Below is a small trained network, with its code and all its weights. Each question gives an input and a target symbol and asks what happens when units are switched off, that is, made to give their printed mean instead of their output.

import numpy as np


def w(rows, s, z=0):
    codes = np.array(rows[::2]) - 128.0
    scale = np.full(codes.shape[1], s)
    scale[-1] = z or s
    return codes * scale


def norm(h):
    return h / np.sqrt((h * h).mean(-1, keepdims=True) + 1e-5)


def f(y):
    return np.maximum(y, 0)


def softmax(a):
    e = np.exp(a - a.max(-1, keepdims=True))
    return e / e.sum(-1, keepdims=True)


def log_softmax(a):
    a = a - a.max(-1, keepdims=True)
    return a - np.log(np.exp(a).sum(-1, keepdims=True))


def net(x, mask):
    ids = ['Ξαβγδεζηπτψω'.index(c) for c in x.split()]
    T = len(ids)
    res = E[ids] + P[:T]
    u = 0
    for l in range(3):
        q, k, v = (norm(res) @ M[l].T for M in (Q, K, V))
        z = softmax(np.where(np.tri(T) > 0, q @ k.T / 2**0.5, -1e9)) @ v
        res = res + np.where(mask[u], z, O[l][:, -1]) @ O[l][:, :-1]
        u += 1
        y = f(norm(res) @ A[l][:, :-1].T + A[l][:, -1])
        res = res + np.where(mask[u : u + 4], y, B[l][:, -1]) @ B[l][:, :-1]
        u += 4
    return log_softmax(norm(res)[-1] @ U[:, :-1].T + U[:, -1])


Q, K, V, O, A, B = {}, {}, {}, {}, {}, {}
E = w([
[183,181,136,151],'Ξ',
[148,168,135,104],'α',
[201,166,128,109],'β',
[138,119,36,151],'γ',
[255,133,156,128],'δ',
[93,81,69,67],'ε',
[166,98,69,161],'ζ',
[160,112,211,143],'η',
[211,124,179,193],'π',
[69,125,141,118],'τ',
[141,108,67,121],'ψ',
[177,170,64,91],'ω',
],0.0096)
P = w([
[187,140,101,229],'0',
[176,138,131,249],'1',
[199,168,154,219],'2',
[194,160,151,214],'3',
[166,153,163,195],'4',
[146,143,155,205],'5',
],0.0019)
Q[0] = w([
[103,157,109,253],'L0H0',
[32,163,132,239],'L0H0',
],0.0037)
K[0] = w([
[78,125,140,2],'L0H0',
[142,139,26,30],'L0H0',
],0.0023)
V[0] = w([
[126,109,122,216],'L0H0',
[48,120,255,112],'L0H0',
],0.0041)
O[0] = w([
[105,139,150,97,255],'L0H0',
[83,1,140,115,18],'L0H0',
],0.0052,0.0007)
A[0] = w([
[98,136,56,28,9],'L0N0',
[66,255,187,57,154],'L0N1',
[91,33,47,40,27],'L0N2',
[169,217,242,196,79],'L0N3',
],0.0033,0.0015)
B[0] = w([
[153,160,145,2,176],'L0N0',
[163,109,91,118,249],'L0N1',
[103,143,166,145,217],'L0N2',
[66,72,189,79,233],'L0N3',
],0.0063,0.0018)
Q[1] = w([
[117,111,157,84],'L1H0',
[2,112,102,101],'L1H0',
],0.0087)
K[1] = w([
[186,77,69,104],'L1H0',
[178,3,102,55],'L1H0',
],0.0058)
V[1] = w([
[126,94,175,30],'L1H0',
[39,252,194,162],'L1H0',
],0.003)
O[1] = w([
[152,253,105,136,254],'L1H0',
[5,75,213,107,151],'L1H0',
],0.0053,0.00045)
A[1] = w([
[138,223,192,40,160],'L1N0',
[184,98,174,69,87],'L1N1',
[170,197,193,247,4],'L1N2',
[2,44,132,120,175],'L1N3',
],0.0049,0.0035)
B[1] = w([
[47,126,38,204,224],'L1N0',
[135,71,157,206,153],'L1N1',
[45,131,196,3,145],'L1N2',
[213,102,124,173,253],'L1N3',
],0.0037,0.0042)
Q[2] = w([
[119,99,118,2],'L2H0',
[121,160,88,48],'L2H0',
],0.0095)
K[2] = w([
[234,199,212,254],'L2H0',
[133,200,168,252],'L2H0',
],0.0049)
V[2] = w([
[108,95,167,116],'L2H0',
[164,169,162,254],'L2H0',
],0.0052)
O[2] = w([
[173,197,139,181,58],'L2H0',
[111,81,215,253,254],'L2H0',
],0.0059,0.00096)
A[2] = w([
[171,93,3,110,252],'L2N0',
[196,86,224,91,117],'L2N1',
[83,82,156,203,186],'L2N2',
[69,159,200,91,141],'L2N3',
],0.0051,0.0038)
B[2] = w([
[69,75,225,5,254],'L2N0',
[46,199,25,5,154],'L2N1',
[136,202,63,49,224],'L2N2',
[148,36,84,32,140],'L2N3',
],0.0033,0.0058)
U = w([
[66,232,212,130,93],'Ξ',
[49,235,54,173,101],'α',
[169,227,123,157,254],'β',
[115,114,4,149,46],'γ',
[192,155,165,135,153],'δ',
[105,154,108,113,50],'ε',
[208,55,83,158,180],'ζ',
[124,106,208,119,104],'η',
[138,136,211,128,164],'π',
[32,67,145,196,194],'τ',
[135,45,178,65,31],'ψ',
[160,216,47,60,158],'ω',
],0.012,0.0034)

Each question gives the input, a string of symbols that net reads in full, and the target symbol t.
The units are the heads (2 rows each of Q, K, V and O) and the neurons (one row each of A and B). Each row of codes is followed by its name. A weight is (code - 128) times the scale printed after its matrix; where a second scale follows, it is the last column's (O, A, B and U).
mask holds one flag per unit, layer by layer, with each layer's heads first. A switched-off unit (its flag False) gives its mean, the last column of its rows in O or B, instead of its output. The means were averaged over made-up inputs and are rounded, as every weight is.
A unit's drop is (log p(t) with every unit on - log p(t) with that unit switched off) / (log p(t) with every unit on - log p(t) with every unit switched off).
The circuit of an input: a set's keep is (log p(t) with only the set's units on - log p(t) with every unit switched off) / (log p(t) with every unit on - log p(t) with every unit switched off). Starting from the 12 units with the biggest drops (on a tie, the unit counted first), units are removed one at a time, each time the one whose removal leaves the highest keep (on an exact tie, the one counted first), for as long as the keep stays at least 0.8.
circuit, biggest first: the units of the circuit, biggest drop first
unit that matters most: the unit with the biggest drop
k most important neurons: the k neurons with the biggest drops, biggest first
top k neurons in layer l: the k neurons of layer l with the biggest drops, biggest first
input Ξ ζ τ τ τ, target τ: 2 most important neurons : L2N0, L1N3
input ε τ ζ, target ψ: unit that matters most : L2N0
input τ α γ β η τ, target α: top 2 neurons in layer 2 : L2N0, L2N2
input ψ τ ε τ, target ω: 2 most important neurons : L0N0, L0N2
input ε τ τ τ, target ψ: circuit, biggest first : L0H0, L1N3, L1N0
input ε τ ε, target τ: 3 most important neurons : L0N2, L1N0, L0N1
input β ε Ξ, target ω: 2 most important neurons : L2N0, L2N3
input ζ ε π, target ω: 2 most important neurons : L2N1, L2N0
input β α τ Ξ, target Ξ: 2 most important neurons : L1N2, L2N0
input τ β π τ, target β: 3 most important neurons : L2N0, L1N3, L1N0
input α τ τ τ Ξ, target Ξ: top 3 neurons in layer 2 : L2N2, L2N0, L2N1
input γ τ ζ ε ζ, target ω: 2 most important neurons : L0N0, L0N1
input ε τ τ ε, target τ: top 3 neurons in layer 0 : L0N2, L0N1, L0N0
input τ ε δ, target ω: 2 most important neurons : L2N1, L0N0
input τ α τ, target α: circuit, biggest first : L2N0
input τ τ ψ τ, target ψ: 2 most important neurons : L1N0, L1N3
input π ζ ψ, target ψ: top 2 neurons in layer 0 : L0N2, L0N1
input Ξ α ε τ ζ, target ψ: 3 most important neurons : L2N0, L1N0, L2N2
input τ β τ, target β: top 2 neurons in layer 0 : L0N3, L0N2
input τ ζ τ ζ τ, target ζ: top 2 neurons in layer 2 : L2N0, L2N2
input ζ Ξ ε ζ, target ω: top neuron in layer 1 : L1N3
